Here is a tiny trained network, its code and every weight. The questions are about switching its units off for an input and a class, where a switched-off unit gives its printed mean instead of its output.

import numpy as np


def w(rows, s, z=0):
    codes = np.array(rows[::2]) - 128.0
    scale = np.full(codes.shape[1], s)
    scale[-1] = z or s
    return codes * scale


def f(y):
    return y / 2 * (1 + np.tanh(0.7978845608 * (y + 0.044715 * y**3)))


def log_softmax(a):
    a = a - a.max(-1, keepdims=True)
    return a - np.log(np.exp(a).sum(-1, keepdims=True))


def net(x, mask):
    res = np.array(x, float).reshape(1, 3) / 4 @ E
    y = f(res @ A[0][:, :-1].T + A[0][:, -1])
    res = res + np.where(mask, y, B[0][:, -1]) @ B[0][:, :-1]
    return log_softmax(res[-1] @ U[:, :-1].T + U[:, -1])


A, B = {}, {}
E = w([
[223,50,103,77],'x0',
[190,180,229,95],'x1',
[96,132,164,5],'x2',
],0.011)
A[0] = w([
[169,119,117,183,146],'N1',
[154,129,170,121,145],'N2',
[122,133,132,208,214],'N3',
[212,63,116,73,105],'N4',
[67,104,73,68,113],'N5',
[68,148,133,148,167],'N6',
[175,157,153,158,124],'N7',
[79,176,117,170,254],'N8',
[141,81,58,128,191],'N9',
[93,130,133,126,104],'N10',
[119,144,124,141,146],'N11',
[113,149,168,41,70],'N12',
[196,109,122,115,82],'N13',
[156,114,166,139,135],'N14',
[129,122,135,111,89],'N15',
[195,165,170,126,145],'N16',
[130,170,173,144,139],'N17',
[153,124,138,160,116],'N18',
[161,183,215,142,151],'N19',
[202,66,106,93,191],'N20',
[61,125,132,4,199],'N21',
[106,150,136,116,145],'N22',
],0.021,0.0074)
B[0] = w([
[152,170,89,88,179],'N1',
[120,122,106,167,160],'N2',
[110,125,68,198,205],'N3',
[19,150,114,146,214],'N4',
[103,129,226,109,195],'N5',
[128,84,177,168,188],'N6',
[126,169,172,149,161],'N7',
[140,77,96,223,221],'N8',
[136,122,50,50,206],'N9',
[130,114,157,112,144],'N10',
[134,112,127,140,144],'N11',
[116,66,2,120,200],'N12',
[86,149,171,154,165],'N13',
[106,140,145,154,149],'N14',
[123,118,119,122,131],'N15',
[111,139,130,209,183],'N16',
[179,118,112,99,173],'N17',
[142,161,131,117,146],'N18',
[208,140,81,106,208],'N19',
[68,203,107,96,218],'N20',
[143,5,154,84,253],'N21',
[146,106,132,113,154],'N22',
],0.039,0.02)
U = w([
[56,65,98,197,247],'0',
[162,30,240,158,120],'1',
[230,138,148,193,83],'2',
[244,70,121,93,190],'3',
[118,169,67,71,109],'4',
[57,97,189,62,3],'5',
[133,246,146,168,73],'6',
],0.011,0.0056)

Each question gives the input, the list of numbers given to net, and the class t.
The units are the neurons (one row each of A and B). Each row of codes is followed by its name. A weight is (code - 128) times the scale printed after its matrix; where a second scale follows, it is the last column's (A, B and U).
mask holds one flag per neuron, in row order. A switched-off neuron (its flag False) gives its mean, the last column of its row in B, instead of its output. The means were averaged over made-up inputs and are rounded, as every weight is.
A unit's drop is (log p(t) with every unit on - log p(t) with that unit switched off) / (log p(t) with every unit on - log p(t) with every unit switched off).
The circuit of an input: a set's keep is (log p(t) with only the set's units on - log p(t) with every unit switched off) / (log p(t) with every unit on - log p(t) with every unit switched off). Starting from the 12 units with the biggest drops (on a tie, the unit counted first), units are removed one at a time, each time the one whose removal leaves the highest keep (on an exact tie, the one counted first), for as long as the keep stays at least 0.8.
units of the circuit, in order: the units of the circuit, biggest drop first
unit that matters most: the unit with the biggest drop
top k neurons: the k neurons with the biggest drops, biggest first
drop of u: that unit's drop, to one decimal
input [-4,7,1], class 3: units of the circuit, in order => N19
input [1,0,0], class 4: units of the circuit, in order => N8, N21
input [-4,1,-5], class 2: units of the circuit, in order => N4, N12, N21
input [4,3,0], class 6: top 3 neurons => N21, N8, N20
input [-2,1,-1], class 2: top 2 neurons => N4, N21
input [6,1,-4], class 6: top 3 neurons => N21, N12, N13
input [1,-7,-7], class 4: top 3 neurons => N9, N1, N21
input [2,0,5], class 5: top 3 neurons => N8, N3, N21
input [7,-4,0], class 4: top 2 neurons => N9, N21
input [-8,7,1], class 3: top 2 neurons => N19, N17
input [0,5,8], class 3: top 2 neurons => N21, N19
input [5,-8,0], class 4: top 2 neurons => N9, N21
input [-4,-6,1], class 1: drop of N20 => 0.1
input [-6,2,7], class 3: drop of N12 => 0.2
input [8,0,-5], class 4: unit that matters most => N9
input [7,0,-8], class 4: drop of N9 => 0.7
input [1,-8,7], class 5: drop of N8 => 0.1
